Rows lie near named flat spaces through zero. A row that begins with a name and a colon came from that space; any other row is followed by the name of its block's space that it lies nearest.
z147-z432: [-421   17 -410 -254   57  143  208  390  243   18 -229   55  -42 -217
   11 -278  175  275 -104 -230  315  390 -218  -72 -182 -165 -196   79
  -83   17]
z582-z619: [ -69   69 -193  121   -9  -67  -62  367  108  117  -66  185   84   11
   -2   44  -20  219  -30    8   84  335   62 -180 -227  109  -25  -67
 -110  -24]
z457-z68: [ 108  185   81 -203  149 -411 -439  204 -206  -98   42 -105  154  530
   46  273  125  122 -223   37 -170 -130  -70  123   68  -29 -141   26
  -47  117]
z147-z432: [ 307 -326 -287 -228 -231 -147  329  541 -178  -33  187  447   -7 -547
 -271 -459 -108  117    3   70   -1   36  105    7 -317  212   58  -90
 -170  -54]
z925-z162: [  76   85  120 -369   91   -2   52    0   30 -332  -33  179   30  141
 -244 -144  107   13 -119 -111   48  -96  -60    1  -93 -245  -65  145
   46 -149]
z147-z432: [-170   44  -64  185 -113  195  224  -61  -84    2  -85   26 -142 -198
   63 -234 -121   47   14  -14 -169    5  -18   74 -165  -62   96    6
  -47 -145]
z582-z619: [-240  125  -75 -162   14 -153 -177   72  -57  -19 -135   72   99  -27
  158 -225   90  -78 -397 -215  119 -113 -121    5   77  139  271  -67
  -30  228]
z582-z619: [ 303  -83   50  -16   62 -181   -3  380  176  -48  168  336    2  200
 -179  108 -126  234   65    3   26  -70   49 -122 -376  -17  114   13
 -209 -362]
z925-z162: [ -40  -15  145  319  -94   84  301   12   39   62  204  411  -38 -487
  -45 -409 -201  -78 -126   59 -203   77   54  -71 -288   52  209  -23
 -396 -228]
z582-z619: [ 387 -471  105  -76  126 -115  266  109  379 -222   96  579 -119 -151
 -503  -68  -38 -103  -93  141   85 -341 -258   38 -160   38  259  177
 -144 -320]
z147-z432: [-379    7  -66  627  113  -29   82  157  364  311  119  179   47 -279
  123   -6  -46  212 -164  -85  101  410  113 -369 -121  251  107 -185
 -388 -145]
z147-z432: [ 140  161  280   84  183   86  -68 -317  379 -154   47  180  -96  234
 -205  179  -60 -177   46  265   66  135   95  -89    1 -315 -120   93
  -56 -160]
z457-z68: [-238   -8 -318   65 -177   74  -19 -141 -209  388   -6 -527 -112 -144
  434   80   -2  -46  188   38   98  -63 -109   38  222  -36   38   67
  139  225]
z582-z619: [ 126  213   -7  179   78 -371 -204  102 -266  -49  242  -88   29  338
   31  229  -75  334  -89  120 -256    4  322 -131  -50  -44 -109 -105
  -98 -211]
z925-z162: [ 136  113  232   75  230 -135 -211 -138  132 -126   32   58   77  258
  -46  230  -15  -38 -138   91  -76   81  132  -25  136   -4  -92  -81
  -50   20]
z457-z68: [-242  -72  -26  -46  238   -6  102  168  316 -112  -78   88   31   40
 -120  -16  185  233 -177 -272  170   94 -160 -104  -44  -29  -80   32
 -101 -156]
z457-z68: [ -85 -321 -432 -136 -131 -200 -120  396   22  217  -36 -190  -34   -4
  -59  125  219   98  125   14  340  -56 -139   37  135  287  -69  -86
  145  295]
z582-z619: [  16   23   23 -282  182  101  179   35   56 -150 -118  100  152  -69
   47  -78   36  138 -139 -311   56   55 -137 -119  -73 -151   37  182
   26 -163]
z147-z432: [-177 -182   64  257  194   77  306 -102  163  -10   67  -22  -76 -223
   -8  -38   22  146  -99 -115 -131  -13 -141    1   38  -23  -35   60
 -182 -249]
z147-z432: [-211   24    9  237 -141  130   70  195  -74  411   86  -38  175 -321
  334  -94  -51   11   71 -142  -83  214 -118  -87 -166  169   72   23
 -259   71]
z925-z162: [ -89  -98 -109   53  -35   -4   79   34 -193   81  -32 -212   48  -16
  114   80   62  163   37 -162  -75 -141 -112  -17   41   85   55   74
  112  -65]
z147-z432: [ 303   31   86  180 -354 -244 -133  160 -453  -37  150  370   14 -116
 -139 -280 -236 -181  -99  291 -385 -212  263  159 -216  356  290 -244
 -116   92]
z457-z68: [-200   -7 -239  -34 -252   -5  132  416  -32   23   50  234 -116 -237
 -219 -412   57   94   16   81   52  168    9   44 -325   16 -116  -73
 -190    3]
z457-z68: [ 178  -48 -377 -481 -304 -166  -14  674 -168 -256  -82  349  -85   85
 -452 -341   60  209   85   58  171   15  150   89 -412   53 -100 -145
  109   22]
z925-z162: [  22    7  -26 -185  -33  -30  -87  140  -75  -74  -51 -125   34  324
 -104  158  140  142  139  -98   51 -134  -89   11  -71  -79  -98  104
  164  -79]
z147-z432: [-316  143  -71   10  -52  224  146  162   -1  129 -125   45  145 -274
  202 -255   21  100  -61 -280   33  325  -64 -118 -180   18   -4   10
 -114   30]
z582-z619: [  27 -226 -102 -151 -204   96  138  110  249  -22   62  215 -259 -199
 -348 -277   38 -230  197  216  275  -66  -60  141 -114  -43  -40  -28
  -43   68]
z582-z619: [ 110 -129   36 -149  -51   93  119   90  124  -40   58  144  -45 -170
 -160 -160   -7 -105  116   45   90   68   17   77  -68   -8 -103  -39
  -65   46]
z457-z68: [ -29  -62   -4  149  103  -95    7  -30  -55  140   53 -101   46 -100
  246   77  -64   54 -132  -64 -123  -70  -85    7  100  101  129    4
 -115    0]
z457-z68: [-218  -12  112  142  -27  177  146    4  272   55   39  170  -58 -152
 -110 -173   44  -79   28  -35   92   90 -119  -50 -162  -63    6   55
 -196 -114]
z147-z432: [ 231 -182  132   55 -194  -65   30  106 -220  132  313 -114  -23  -16
  -12   30  -78  -12  297   39 -159 -266   89  112  -82  125    1  -71
  -83  -72]
z582-z619: [ 128  -43  -29  206 -198  -42   53    0  167   -8  197  352 -207  -99
 -439  -98  -49 -178  146  500   83   89  156  -85 -173  -72  -61    9
 -105 -105]
z582-z619: [ 112  219  263  -12  331 -160 -244 -510  -94 -158  -51 -177   40  306
  204  297  -24 -184 -333  176 -295 -178 -141  149  374 -251   -4  200
   36   70]
z925-z162: [ -94   33 -174 -396  149   82  -65  -67   19 -144 -388 -213  -18  250
   86  142  165   17  -89  -97  103  -97 -391  177  154 -251  -69  275
  293  123]
z582-z619: [ 148   58  -53 -584  -28   92   68  202 -166 -233 -242  196  173  -82
   -4 -287   15  -13 -124 -259   43    7 -112   88 -141  -60   60   92
  140  106]
z582-z619: [-168  174  -10 -198  260   78    9 -174 -143  -64 -193 -362  169  108
  389  123   69  204 -177 -395  -62   33 -111  -42  207 -163  -46  124
  152   -4]
z582-z619: [-193   16  149  112  310  206  -17 -165  354  204  -78 -352   17  194
  395  367    2   96  107 -260   85   60 -252  -18  113 -177  -41  129
  -83  -97]
z925-z162: [ -67  -49   67  115   30   36   55  -86   84   43  122 -129   -9   38
  -38  106   65   69  125  -81   80  -21   67 -127   51  -11  -64   -9
   15 -125]
z147-z432: [ 123 -189  -24 -183  -85 -169  -12  433  114 -115   44  430  -48 -101
 -331 -286   32  -69 -116  103   39  -56  -87  196 -223  172   15 -116
 -222   92]
z582-z619: [ 233   19  -54  -77 -104   69   33    9  -52  -29   29   96   20 -152
  -82  -67 -117  -68  160  147   50  261  325  -59   -8   48 -130 -157
   90  120]
z925-z162: [ -37   81   44 -235   70   57  181  106  168 -242  -27  354   35  -22
 -262 -234   82   86 -142 -146  133   39  -97 -170 -267 -243   31  197
  -72 -288]
z925-z162: [  -4 -107 -114  -76   39 -118 -251  -11   -8   39 -143 -292  -49  285
   57  287  116  -39   42   57   80 -168 -125  189  268  109  -54  -48
  211  260]
z147-z432: [ 115 -234  210  191   92  -58   33 -221  -23   42  206 -297 -112  158
   19  285   -1    3  165   31 -190 -396  -96  159  182    3  -15   47
  -11 -164]
z457-z68: [ 178  -86 -408 -302 -194 -149  118  612  -12   -4  111  315  -82 -161
 -235 -257  -52  244  116  116  220  195  141  -95 -394  -43  -92  -49
 -109  -84]
z925-z162: [ 202  104  231  118   16  -54    3 -135 -223 -140  121   34    3  125
  -42   45 -126   24   -8  116 -373 -115  124   80  -68  -86  -29   21
  -56 -189]
z457-z68: [ -57  140   66  -76 -154  145  235 -175  -56 -231   94  237 -167 -245
 -292 -456  -16 -163  -28  178  -60   56  132   30 -142 -271 -110   47
  -67 -115]
z925-z162: [-139   93  -75 -144  228  175  138 -103  289 -212 -326  113  -91  193
  -94   79   78  109 -129  -45   93   23 -376  -36 -119 -425   10  392
   99 -282]
z925-z162: [  -4  165  -18 -555  -93   54 -216  149 -298   63 -167 -231  195   58
  337 -112   76 -151  -11 -194    2   -3 -202  261   65  -53  -87   64
   93  441]
z925-z162: [ -58   36   85   91   23  -15   70  -13  -86   52   96  -24   72  -39
  142  -33  -41  105  -62 -196  -86 -112  -12 -106  -74   12  161   38
  -94 -179]
z147-z432: [ -17  -30    1  135 -174   -4  -63  272 -130  226    7   11    4   13
  196  -27 -120   26   90  -33 -175 -137 -158  157 -251  151  195  -17
 -169    1]
z457-z68: [ 131  -65   40  -43 -250  196  158  -88   10  -98   -4  243 -122 -214
 -276 -277  -79 -255  182  171   55  -22  119   56 -126    4   54  -43
   85   14]
z925-z162: [  30   -4   69  -29  -81  138   19 -176 -292   59  -50 -342  -63   -9
  316  -13 -129  -71  132  -86 -254 -228  -38  296  104   -2   52  -43
   89  101]
z457-z68: [-558   24  -72  180  -90  327  195   79  405  207 -107  138  -66 -330
  -25 -305  145  -92   11 -114  288  313 -242 -111 -178  -44  -18   67
 -208   27]
z925-z162: [  33  -82   54 -329    0 -119  -44   77  -89 -197   17   12   48  103
 -230  -84  218  -51  -85  -67   37 -213 -137  124   75  -14 -108   71
   79   80]
z582-z619: [-134 -213 -225    2  130  186  230   14  344   82 -132  -86  -88 -174
   33   69   40  136  111 -148  307  161  -97 -120   65  -25  -32   30
   80  -67]
z147-z432: [ 428  140  162  -35 -174  -64  -10 -218 -361 -185  141  215    6  -42
 -167 -112 -204 -217   26  347 -295  -83  292   34  -53  -78   41   14
   76  -35]
z457-z68: [-188  126   96  322  -23  192  149 -230 -168  159   28 -221  -55 -146
  371  -59 -180   48   30  -97 -305  -28   -9   52  -40  -76  112   19
 -122 -146]
z457-z68: [-260  145 -494 -401  -85  138  -10  345  -97   14 -422 -117  -16  -68
  216 -217   57  174  -47 -155  181  317 -126  125  -95  -89 -130  -14
  166  294]
z457-z68: [ -61   57  -63 -275  374   38   85 -154  181 -356 -272  -29   99  143
  -56   93  139  236 -253 -341  200  115   33 -194  199 -142  -68   43
  267 -120]
z147-z432: [  28  -59 -164  216   94  -79  126  -93  124 -135  -25  126 -211  -10
 -144   21 -113  153  -96  148    2  -25  141  -89  -12  -44  106  -58
   27 -245]
[  -9  -57  -37 -120  174 -104   18 -174   47 -121  -13  -26   39 -123
   34  -56   46  -27 -248 -135  140  -44   90  -83  287   79   82  -98
   84   98]
z925-z162
[ 266  306  383   -9  -26 -324 -374   16 -299 -213  255  152  179  396
 -195   65    1  -65 -126  178 -315  -50  331   14  -49   32 -145 -142
 -107   22]
z147-z432
[-106  -62   -8 -277   64  -38 -166  286   92    4 -176    1  197  110
   12   25  215    5 -101 -256  169   39 -228   75   40  177  -54  -20
   31  259]
z925-z162
[  34 -133   10  230  -91 -273  -78   -9 -197  102  185   31  -57 -106
  -14  -35  -22 -123 -161  230 -223 -277  -72  142   98  208  154  -36
 -151   83]
z925-z162
[ 430  178  351  323   28 -143 -280 -426 -169   19  321 -262 -131  489
   55  510 -248 -111  293  475 -369 -185  334   82  128 -206 -131  -25
    9 -156]
z582-z619
[ 204   11   85  147  323 -250  -66 -400  -49 -141  145 -208  -62  201
   67  351  -74   89 -170  163 -184 -152  157  -48  356 -135  -45   22
   57 -153]
z582-z619
[ -16   51 -254  339  -56 -167  -97 -150 -237   57  -11 -219  -73   98
   39  241  -47  160    9  214  -93   28  272 -139  186  121    5 -117
  227   -4]
z582-z619
[-318   -5  -50  368  134  223  396 -123  228   39   49  -12 -169 -271
   30 -113  -54  240   -2  -65  -67  227   -8 -142 -118 -206  -94   67
 -208 -379]
z147-z432
[ 170 -176 -192 -216   51   18  102   76   50 -113 -110  -35 -118   18
 -100   61  -12   88  103   60   76  -26  -45  113   31  -81 -101   35
  153  -13]
z582-z619
[ 156   25    5 -102   95 -220  -32  -88   50 -288    6  308 -134   76
 -221 -130  -65  -71 -302  168  -14 -225   27   36   -9 -104  196   17
  -31 -117]
z925-z162
[ -46 -169  -81  -53 -117   91  191   13  109  -83  101   -4 -208 -148
 -253 -207   48   -5  190   14  179  -40  147   37  -13  -11 -118 -143
   38  -48]
z147-z432
[-137   26 -330   21  135 -171   20  270  143   -2  -26   34 -107   85
  -36   67   41  347 -120   56  111  182  -30 -120 -112 -142 -115   42
  -99 -162]
z147-z432
[ -54 -152   89  -31   23  143 -111  -68   73  196 -233 -181  137   35
  311  171   22 -177   35 -282   93 -220 -319  116  158  248  298   34
  137  228]
z147-z432
[ 391 -169   98  139 -156  -16  177 -366  -75 -139  269  164 -149 -225
 -353  -70 -149 -241  183  345   -8 -155  403 -108  121   49   69 -102
  148 -117]
z582-z619
[  60   41 -155  192  -18 -160  -52 -163 -491  152  -27 -298   43  -59
  408  153 -155   79 -139   81 -375 -170  -22   78  194   96  182   55
   97   66]
z925-z162
[ -11   10    0  236 -124 -140    1   67 -290  155  197  -23   82 -177
   93  -62  -49   41  -50   71 -238    8  107  -34  -16  181   23  -71
 -141   21]
z147-z432
[ 394  138  483   96   58   66 -135 -381 -119  -88  121  -98   25  370
   92  310 -221 -158  201   98 -327 -267  123  100    9 -155   75   65
   49 -191]
z457-z68
[ 111   50  217  363  101 -243 -224 -227 -183  206  295 -327  107  276
  248  467  -52   67   43   54 -226 -210  110 -129  207   78   62   11
  -47 -114]
z457-z68

Each name stands for a flat space through zero: a line, a plane or more. A row that begins with a name and a colon came from that space; any other row is followed by the name of the space it lies nearest, among the names in its block.
z177-z660: [  40 -109   30 -126  139 -476 -460  -51   77 -244  253 -280  278 -268
  273 -320  -32  122   16   37  331  255  444 -543 -197   71 -248 -328
  112  209]
z177-z660: [  45 -176  -31    5  111 -224   22   93 -154   61  295 -200 -105 -103
 -106   74  321  164 -119  113 -217 -174  -45   -6  156 -153 -255  -36
   84  -75]
z121-z562: [ 148  256  -46   -9  233 -122  -22   -4  104   19 -214   36 -216 -307
  317  205 -165  210 -198 -498  140   70  -94  248 -185   39 -106  122
  -34 -400]
z329-z31: [-398 -163  -61  163  -43 -177  -63 -431  432  143 -248 -178  339   22
  428  -59 -179 -202 -112 -243 -221  -33  116  -63   -4  181  260   63
  -76  -26]
z439-z784: [ -39  431  137   -4  -48  453  298  -90   54  269 -286  334   81  255
  163  224 -253 -257  121 -285 -106  100 -322  336  108    6  417  239
  243 -143]
z329-z31: [-267  158  -69   11  114   15  -73  -73  194   74 -150   55  192 -227
  238   87  -48  -36 -119  -96  -83   24 -200   33 -379  211   98  183
  -86 -409]
z121-z562: [  84 -120  -59  -18  106 -185 -198   49    5 -156   79  -40  -22 -119
  163  -82 -141  120  -96  164  187  213  -16 -204 -170  197 -188   15
  -83  -50]
z439-z784: [ 110  345  105 -316  123 -176  -99  198 -336 -234  141 -117  227 -115
  -72  151  377  162   -4  144   98 -353  125    8 -134  -66 -249  -92
   62 -142]
z121-z562: [  32  -24   41 -114  -35  100 -145   49 -114 -200  180  146  136   41
 -120 -154  -58  -54  106  327  216  231   25 -294 -211   79  -56  -58
   32  182]
z177-z660: [ 248   -3  135   78  179 -147   71   73 -208  -73  311 -206  -75  -55
 -132  227  299  304 -116 -168 -111  -72   12  124   58 -206 -146   16
  215  -94]
z177-z660: [ 139   59  196  -74   41 -248 -203  -63  -96 -215  168  -53   85  173
  167 -133 -105  144   56   92  226  303  159 -247   72 -100 -173  -24
   71  199]
z177-z660: [-221   -9 -123  -76 -130  266  107 -170   30   74  -69  273  -26 -117
 -259   10   57 -189  -19  -29 -109 -159  -61   73 -162 -150   56   35
  -82   63]
z439-z784: [-186 -316 -126  191  -22  181  218 -212 -107   36  129   70   -1  191
 -158   42  279  -28  -33   56 -216   36   55   38   41 -283  -50   20
  -54  165]
z121-z562: [ -78 -189   33   83   40  234  242  -11   52  119   79  101  -24  430
  -96  138  161 -242   31   72 -264  -30 -248   52  141  150   71   16
   17 -223]
z439-z784: [ 121  -90   52 -156 -125  140  -26   70 -186 -229   95  162   38  353
 -181 -147  -38 -153  178  403  228   92   97 -226   78   70  -89 -140
  -49  311]
z177-z660: [  95  241   72  122  -63  301    1  235 -268 -209   -5  223  -73   -4
 -255   38  -65  282   73  298  198  300 -218  115 -348  -73   79  330
 -171  -13]
z439-z784: [ -65  -60   48  -69  113 -423 -202 -175  204   25   81 -287  199 -161
  307  -52   -4   -2 -114 -204  -65  -86  180 -185   52   79  -79 -131
  136  -53]
z329-z31: [ 229 -106   23  155   24  110 -101  207  -78 -250  112   11  -94  -21
 -167  -79 -105  196   52  159  281  337   16 -120 -266  149   12   10
  -79   69]
z121-z562: [ -82  517   88   24  139   69  112  -23  154  164 -396  132  -44   -9
  356  286 -134   64  -78 -452  -62    3 -294  414 -109   41  156  318
  -81 -572]
z177-z660: [ 101  -30  -66  -16  372 -838 -179  -33  167  134   -2 -726   97 -397
  666  100  236  279 -248 -581  -96 -344  432   29  297    1 -297 -320
  197 -270]
z121-z562: [  79 -156 -119   58  109 -268 -162   61  -56  -57   25 -361  334  -62
  469 -167  -61   60   58  128  209  170  385 -264  101  183  -26 -256
  175  269]
z329-z31: [ 189  190  125  -78   -5  143  -30  101 -202 -239   84  200  -92   33
 -228   51  -24  148   37   90  217  143  -72   20 -206  -82  -76  106
  -39   18]
z329-z31: [ 103 -200 -146  -84 -210  216  142   41 -177   -5   47  273 -437  -32
 -509  -55    7  -47   -7  201    6 -152  -74   86  131 -241 -160  -13
 -151  295]
z439-z784: [ 197  432  247   -3  102  -46 -169  299  -62 -192  -11  -64   49  -80
    3   62  -38  288   77  -40  233  153  -76   52 -276  110   67  126
  -12 -282]
z121-z562: [  88 -172  102 -151   13 -277 -263  124  173 -176  157 -145  -86   65
 -147 -225   67  -64   73   86  149  -68  175 -337    8  205 -207 -321
 -133  -50]
z329-z31: [ -31  -91  213    6 -163 -166 -105  -94  -11 -158  142 -211  234  277
 -147 -143   98  -22  118  172  -44 -100  252 -191  183  -69   73  -95
   10  315]
z329-z31: [ 193 -488 -174  -27 -316  133  247  124 -276  143  197   37 -477  156
 -603 -185  148 -128  124  357 -128 -287  133   13  655 -372 -163 -274
   26  676]
z121-z562: [  77   56   35 -174  -78  185  -31   89   43 -136  -73  283 -181  126
 -234  -50 -123 -159   76  102  185    1 -116  -53 -130  166  -48  -37
 -185  -77]
z439-z784: [  89  115  -18 -187  143 -335 -123   74   -9  -35    0 -180  -30 -257
  140   88  101  120 -143 -125   22 -278   60   30    0   52 -233  -82
    1 -222]
z329-z31: [  54   41  111 -105  -74  160   28   17 -113  -57  139  309 -200  181
 -257   -4  -74  -35   27  230   10  144 -284  -37   -1  -90 -102  164
  -43    8]
z329-z31: [ 214  186  346 -220  226 -305 -410  109  -51 -637  291 -111  262  104
  -60   14  161  224  -12   98  389  115  158 -366 -529  295 -284  -97
 -121 -306]
z439-z784: [ -68  227  -54   -9   44  343   98   45  -89 -187 -208  257   68   56
  -92  159  102    3   25  -34  157    5  -48  175 -429   69   50  104
 -240 -239]
z177-z660: [ -83  -69  -27  201  -51  102  181   24   34  210  -76 -111   30  111
   25   69   47  -40   28  -15 -241  -74  -81  171  204   -1  223   76
   54   -9]
z329-z31: [ 195 -151   99  -15  -58 -167 -121  186 -187 -234  200 -182  -17  221
 -166 -173  118  127  134  334  169   37  234 -216  175  -27 -166 -183
  -60  277]
z329-z31: [ 131 -219  -32  -39   36 -230  -36  -14   15  -25   97 -157 -149   30
    6  -72   72   18  -28  -73   31  -90  206  -93  237  -54 -207 -229
   10  123]
z439-z784: [-109 -289   47  177  -55  -93  -54 -144    3   -8  268 -170  175   67
  -68 -130   90   37   11  157 -150  144  112 -214   62 -118   52  -11
  111  276]
z121-z562: [-124  -82  -91  -52  -33    4   43  -89  -79   43   26  -71  275   -6
   85   25   76 -131  -24  175 -121 -167   57  -51   53   52   50  -30
  112  136]
z329-z31: [-345 -185 -174  184 -147  162  203 -250  156  390 -120  -59  233  -53
  126  -11  -39 -266   -9  -49 -389 -124  -25   93  200  -52  361   55
  181  205]
z329-z31: [ 303 -359 -257   45 -218  270  321  196 -305  113  -60  104 -454  239
 -277 -101  -47 -104  151  261   89  -82  134  140  593 -190  -84 -227
   -6  585]
z177-z660: [ 126  -39   24  -17   14   21   80  -85  -86   48  115   99 -160   27
  -29   38  -54   27  -35  -91  -12  105  -44   33  155 -195  -87   22
  153  134]
z121-z562: [  33   47   75  177  108  -98  -39   86  -22 -125   15 -188  101  -26
   65  154   69  251 -110   16  -48   22  -94   97 -192  144   56  205
  -85 -258]
z329-z31: [-102  231   -5  150  193   86  100 -192  137  290  -61   43  139 -277
  393  195 -136   46 -115 -495 -151  252 -177  191 -143  -92  226  206
  348 -230]
z121-z562: [   9  218   42 -115  119  157  128  -46  134   73 -184  360 -306  130
   63  220 -119 -101 -102 -271  -23   32 -393  231  -89   85  -89  195
 -145 -510]
z439-z784: [ -89  183  108  143  237  -21  -59   28 -188 -388   70 -154  420  101
   85  229  405  320  -61   40   75   67  112   34 -537   58  -46  149
 -174 -349]
z177-z660: [  82  -66  -70    7   57 -105   73 -134   75  219  -37 -119   -3  -65
  300  -27 -103  -88    9 -339  -13   32  208   15  326 -116   28 -206
  304  206]
z121-z562: [  25   13 -112  160  -30  255  224  -27 -105   88 -123  124 -105  -57
  -44  178  -66   67  -81  -69  -86   16 -160  290  -24  -87  139  222
    6   16]
z439-z784: [ -30   -3   77  -63  113 -201  -73  -69  -17  -74  112 -150  219  102
  184   33  131    5  -30   14  -33  -34   96 -121   26   50 -100  -66
   79  -70]
z121-z562: [  41   30   19 -188    3   63  -61  -16 -158 -229   66  202   84  134
  -29   19  -56  -59  -21  307  155   62  -92 -135 -159  127 -151   69
  -75   15]
z177-z660: [-285  330  -79 -266  -78  195    6   37  -77  133 -122  332   29 -128
  -85  -50   89 -162   92  167  -22 -115 -165   36 -152 -173  -61   62
 -103 -114]
z177-z660: [  40  -70  111 -202  -22   24 -186  101   35 -242  171  186  -29  169
 -224 -116  -61 -137   45  363  152   89 -167 -307 -212  298 -148  -32
 -154 -119]
z121-z562: [  13  139  129   36  -12  414  171   34 -151 -107   71  300   39  266
 -264  179   67  -45   61  126  -28  130 -280  113 -219   12  131  217
    3 -132]
z439-z784: [ -65   -7  -33   36  -26   16  191 -137  200  415 -200   10  -82  174
  346   10 -215 -258   41 -265 -205    7  -93  139  494  -17  168  -25
  205   19]
z439-z784: [ 167   34  261  -20  101 -202 -281   43   45 -311  236  -76  111   61
   14  -45 -122  162  -26  106  192  281  -48 -274 -253  232  -65   70
   17 -118]
z177-z660: [ 177  239  -16  -66   81   47  135  112 -105   84 -163   14  -96  -10
  152  147   -9   38   27 -232   81  -85   25  240  156  -60   -7  -46
  111  -79]
z439-z784: [  80  133  137   77   73 -119 -237  255   11 -172  110 -144   74 -177
  -49  -38  -26  259    1  157  125  165 -103 -109 -328  206   38  123
  -66 -223]
z177-z660: [  59 -228  -55   64  -92   69 -104   24   89  -91  -11   71  -42   83
    8 -205 -301  -90   62  231  191  282    1 -224  -44  241   59  -32
  -82  203]
[  99   -6   39 -159 -101   71  -54   10  -12  -17  -56  188   -6  333
  169 -230 -324 -243  207  229  260  283   48 -238  252  111  -18 -137
   61  297]
z177-z660
[ -28  -71  -61  -67   54 -228  -97   25  119    7  -85 -217  135  -27
  233  -40    4  -80  -28    2    8 -175  137  -92   78  244  -35 -161
  -27  -80]
z121-z562
[  17  526  142 -196  141  -85 -152  117 -203 -237  -41   52  190 -133
  100  133  133  246   -9    1  207  -12   -8   66 -362  -69 -139  141
  -73 -285]
z329-z31
[  98   37   90 -150  161 -350 -148   68   58 -170   43 -145  -90   -7
   64  116  112  121 -165  -45   11 -219  -55  -18  -55  191 -281   -5
 -171 -395]
z177-z660
[  -4  351  137 -163  134 -279 -233  -23  103  -99  -34  -45   37 -292
  142   50  -13  181 -104 -271  104  -45    4    3 -262  -25 -125   66
  -39 -313]
z121-z562
[ -35 -214  -94  247 -201  324  311   16 -185  115  -45  -51   78  293
 -190   11  124  -93  151  192 -172  -80  108  162  305 -147  271  -18
   60  406]
z177-z660
[ -48  188   36 -328   -2  -65 -124  -84  -11  -88  -24  164  106  -17
   69  -43  -50 -154   13   52  130  -89   26 -135  -77   28 -150  -72
   -1  -16]
z121-z562
[ -96 -281  -69   89  -31  -93   25 -110  116  180   71  -97   13   54
  121  -72  -81 -121  -50   91 -199   30  -64 -101  231   67   38   -2
   89   99]
z439-z784
[  58  -76   32  214   86   17  -14   49   74   71   58  -90   48   41
  201  -38 -143   64   38  -35   24  354  -53  -69    3  115  139   40
  145  -14]
z329-z31
[-276 -105  -29   -1  -36  187  115 -284  160  250  105  192   79   -7
  -60   -5   33 -280  -13 -129 -279   33 -139  -52   -5 -134  118   16
  184   20]
z439-z784
[ -31  169   18   20   93   90   18   53   45   56  -92   76   61    4
  181   83  -85  -11    1  -51   15  131 -173   64 -125  138   86  118
   26 -243]
z329-z31
[-174   23   85   96   11  -99  -61 -113  196   46  -23  -85  103  -19
   66   26   -3   16  -70 -106 -167  -13  -92    8  -98   60  113  138
  -58 -198]
z177-z660
[-157  144  -14 -300  211 -520 -328 -155  200  -46   61 -165  174 -536
  270   80   56   66 -318 -185  -75 -308  -36 -137 -319  162 -277   18
   -9 -434]
z121-z562
[-205 -292 -136   66  -59 -109 -134 -144  169  -21    3 -143  229 -101
   94 -166  -52 -119  -44  145  -39  -12  151 -237 -107  192   65  -87
  -70  146]
z439-z784
[ 147   13  131   94  -53  175  -96  168  -56 -273   45  105   12  176
 -170  -59 -174   89   94  283  236  307 -113 -115 -258  236  108  133
 -132   14]
z177-z660
[ -74  457  127   40   98  484  139  -17  233  212 -215  587 -225  -39
   66  268 -415  -94  -77 -295  -63  401 -793  303 -414  188  282  544
    9 -667]
z329-z31
[ -51 -226 -148  -18 -266  -59  206 -265  -14  156 -196 -117  -79  114
  -72  -66   43 -181   22 -152 -160 -445  387  163  571 -333   38 -212
   -6  554]
z329-z31
[-182 -123   13  -59  142 -617 -434 -154  113 -195  239 -455  393 -344
  244 -230  239  196  -87  -26   70  -34  486 -430 -218  -52 -250 -258
    4   75]
z177-z660
[-125 -150  167  -46  -21 -159 -142 -267  211  -48  248   41   -2   17
 -158  -57  -10  -68 -109  -58 -165   35 -103 -211  -86  -35  -66   62
   11  -50]
z329-z31
